Below is a small trained network, with its code and all its weights. Each question gives an input and a target symbol and asks what happens when units are switched off, that is, made to give their printed mean instead of their output.

import numpy as np


def w(rows, s, z=0):
    codes = np.array(rows[::2]) - 128.0
    scale = np.full(codes.shape[1], s)
    scale[-1] = z or s
    return codes * scale


def norm(h):
    return h / np.sqrt((h * h).mean(-1, keepdims=True) + 1e-5)


def f(y):
    return y / 2 * (1 + np.tanh(0.7978845608 * (y + 0.044715 * y**3)))


def softmax(a):
    e = np.exp(a - a.max(-1, keepdims=True))
    return e / e.sum(-1, keepdims=True)


def log_softmax(a):
    a = a - a.max(-1, keepdims=True)
    return a - np.log(np.exp(a).sum(-1, keepdims=True))


def net(x, mask):
    ids = ['ΘΞΦΩαβεζημπστψ'.index(c) for c in x.split()]
    T = len(ids)
    res = E[ids] + P[:T]
    q, k, v = (norm(res) @ M[0].T for M in (Q, K, V))
    z = softmax(np.where(np.tri(T) > 0, q @ k.T / 3**0.5, -1e9)) @ v
    res = res + np.where(mask[0], z, O[0][:, -1]) @ O[0][:, :-1]
    y = f(norm(res) @ A[0][:, :-1].T + A[0][:, -1])
    res = res + np.where(mask[1:9], y, B[0][:, -1]) @ B[0][:, :-1]
    return log_softmax(norm(res)[-1] @ U[:, :-1].T + U[:, -1])


Q, K, V, O, A, B = {}, {}, {}, {}, {}, {}
E = w([
[90,161,121,80,136,148],'Θ',
[127,132,117,101,134,119],'Ξ',
[251,65,157,126,155,170],'Φ',
[108,98,150,148,185,117],'Ω',
[97,143,128,124,132,146],'α',
[122,148,120,138,121,139],'β',
[115,185,122,164,152,147],'ε',
[113,156,103,86,180,108],'ζ',
[89,163,136,91,116,192],'η',
[121,121,146,112,177,129],'μ',
[111,124,137,124,150,155],'π',
[89,157,96,126,124,178],'σ',
[117,132,145,157,118,160],'τ',
[97,154,141,154,166,95],'ψ',
],0.023)
P = w([
[142,107,111,124,40,128],'0',
[109,113,128,115,200,151],'1',
[107,121,126,104,200,147],'2',
[111,120,128,98,205,149],'3',
[109,126,135,98,206,149],'4',
[112,118,134,91,218,142],'5',
[114,113,132,89,232,146],'6',
[105,117,135,88,234,149],'7',
[113,117,133,73,239,146],'8',
[107,112,126,86,254,131],'9',
[101,138,132,70,226,182],'10',
],0.0078)
Q[0] = w([
[148,67,92,167,65,90],'head 0',
[47,164,164,85,253,184],'head 0',
[119,144,135,161,70,91],'head 0',
],0.012)
K[0] = w([
[115,175,93,93,171,161],'head 0',
[199,81,143,111,6,65],'head 0',
[85,143,141,137,182,113],'head 0',
],0.012)
V[0] = w([
[116,125,130,252,69,114],'head 0',
[147,191,128,139,131,201],'head 0',
[139,200,61,123,156,76],'head 0',
],0.016)
O[0] = w([
[149,87,245,89,107,83,92],'head 0',
[162,211,170,107,193,187,254],'head 0',
[237,250,81,63,61,29,17],'head 0',
],0.013,0.0044)
A[0] = w([
[85,165,163,90,166,239,103],'neuron 0',
[91,123,85,183,142,105,137],'neuron 1',
[124,38,113,142,117,105,96],'neuron 2',
[129,11,98,182,197,242,252],'neuron 3',
[89,154,40,87,143,123,226],'neuron 4',
[86,113,197,130,202,163,167],'neuron 5',
[167,87,229,157,191,137,91],'neuron 6',
[226,200,199,85,163,127,83],'neuron 7',
],0.012,0.0039)
B[0] = w([
[110,97,147,163,147,12,213],'neuron 0',
[76,113,132,111,19,138,148],'neuron 1',
[252,202,90,180,198,127,130],'neuron 2',
[228,164,127,38,135,144,249],'neuron 3',
[56,54,254,76,79,95,179],'neuron 4',
[155,151,77,220,39,40,227],'neuron 5',
[15,162,138,117,88,165,198],'neuron 6',
[159,95,42,174,97,250,168],'neuron 7',
],0.01,0.017)
U = w([
[124,110,108,136,146,78,146],'Θ',
[93,151,149,184,93,10,128],'Ξ',
[52,201,135,45,173,106,94],'Φ',
[92,100,155,187,225,182,98],'Ω',
[135,202,157,130,218,82,216],'α',
[92,96,248,83,157,123,117],'β',
[185,170,152,77,151,216,252],'ε',
[113,190,49,247,120,139,17],'ζ',
[163,33,115,169,98,110,185],'η',
[196,129,151,54,55,62,86],'μ',
[58,88,136,84,49,69,97],'π',
[126,133,169,168,43,194,204],'σ',
[70,83,35,144,115,193,167],'τ',
[141,196,5,103,79,72,36],'ψ',
],0.012,0.0021)

Each question gives the input, a string of symbols that net reads in full, and the target symbol t.
The units are the heads (3 rows each of Q, K, V and O) and the neurons (one row each of A and B). Each row of codes is followed by its name. A weight is (code - 128) times the scale printed after its matrix; where a second scale follows, it is the last column's (O, A, B and U).
mask holds one flag per unit, heads first, then neurons. A switched-off unit (its flag False) gives its mean, the last column of its rows in O or B, instead of its output. The means were averaged over made-up inputs and are rounded, as every weight is.
A unit's drop is (log p(t) with every unit on - log p(t) with that unit switched off) / (log p(t) with every unit on - log p(t) with every unit switched off).
The circuit of an input: a set's keep is (log p(t) with only the set's units on - log p(t) with every unit switched off) / (log p(t) with every unit on - log p(t) with every unit switched off). Starting from all 9 units, units are removed one at a time, each time the one whose removal leaves the highest keep (on an exact tie, the one counted first), for as long as the keep stays at least 0.8.
units of the circuit, in order: the units of the circuit, biggest drop first
top k neurons: the k neurons with the biggest drops, biggest first
drop when u is switched off: that unit's drop, to one decimal
input ε τ τ μ β, target ε: top 2 neurons -> [neuron 7; neuron 5]
input τ α Ξ, target β: units of the circuit, in order -> [head 0]
input σ τ Ξ ψ ψ α ζ π μ η ζ, target ζ: top 2 neurons -> [neuron 7; neuron 3]
input ζ τ π σ, target ψ: top 2 neurons -> [neuron 6; neuron 3]
input η Ω μ ψ π Θ, target α: units of the circuit, in order -> [head 0; neuron 0; neuron 6]
input Ω β Ω β Θ μ β Ω μ ε β, target η: units of the circuit, in order -> [head 0; neuron 2]
input Ξ β ε μ ε Ξ ψ Ξ τ η ψ, target π: units of the circuit, in order -> [head 0; neuron 4; neuron 5]
input α ζ Θ σ μ Θ η ψ σ μ, target Ξ: top 4 neurons -> [neuron 5; neuron 6; neuron 0; neuron 4]
input β ψ σ β σ π, target σ: units of the circuit, in order -> [head 0; neuron 7; neuron 3; neuron 4]
input σ σ β β ε τ Θ α Ξ σ β, target ζ: top 4 neurons -> [neuron 7; neuron 3; neuron 0; neuron 4]
input β ε ε, target σ: units of the circuit, in order -> [head 0; neuron 7; neuron 3]
input β α ψ, target σ: units of the circuit, in order -> [head 0; neuron 7; neuron 0; neuron 3]
input σ ζ μ α, target ζ: units of the circuit, in order -> [head 0; neuron 7; neuron 3; neuron 4]
input ζ σ β σ η Θ Ω α μ η η, target ψ: units of the circuit, in order -> [head 0]
input Ω μ μ, target η: units of the circuit, in order -> [head 0; neuron 2]
input μ μ ζ β σ μ μ Φ, target ε: top 2 neurons -> [neuron 3; neuron 5]
input β Φ Φ β β, target σ: units of the circuit, in order -> [head 0; neuron 7; neuron 3]
input α Θ Ω Ξ, target Ξ: top 4 neurons -> [neuron 5; neuron 0; neuron 6; neuron 4]
input μ τ α μ Φ, target ε: drop when neuron 3 is switched off -> 2.1
input ψ β η β σ π, target μ: drop when neuron 5 is switched off -> 0.1
input τ ζ β α, target β: drop when head 0 is switched off -> 1.6
input μ η ε, target τ: drop when head 0 is switched off -> 1.6
input β μ β π σ μ π σ σ ζ ψ, target σ: top neuron -> [neuron 7]
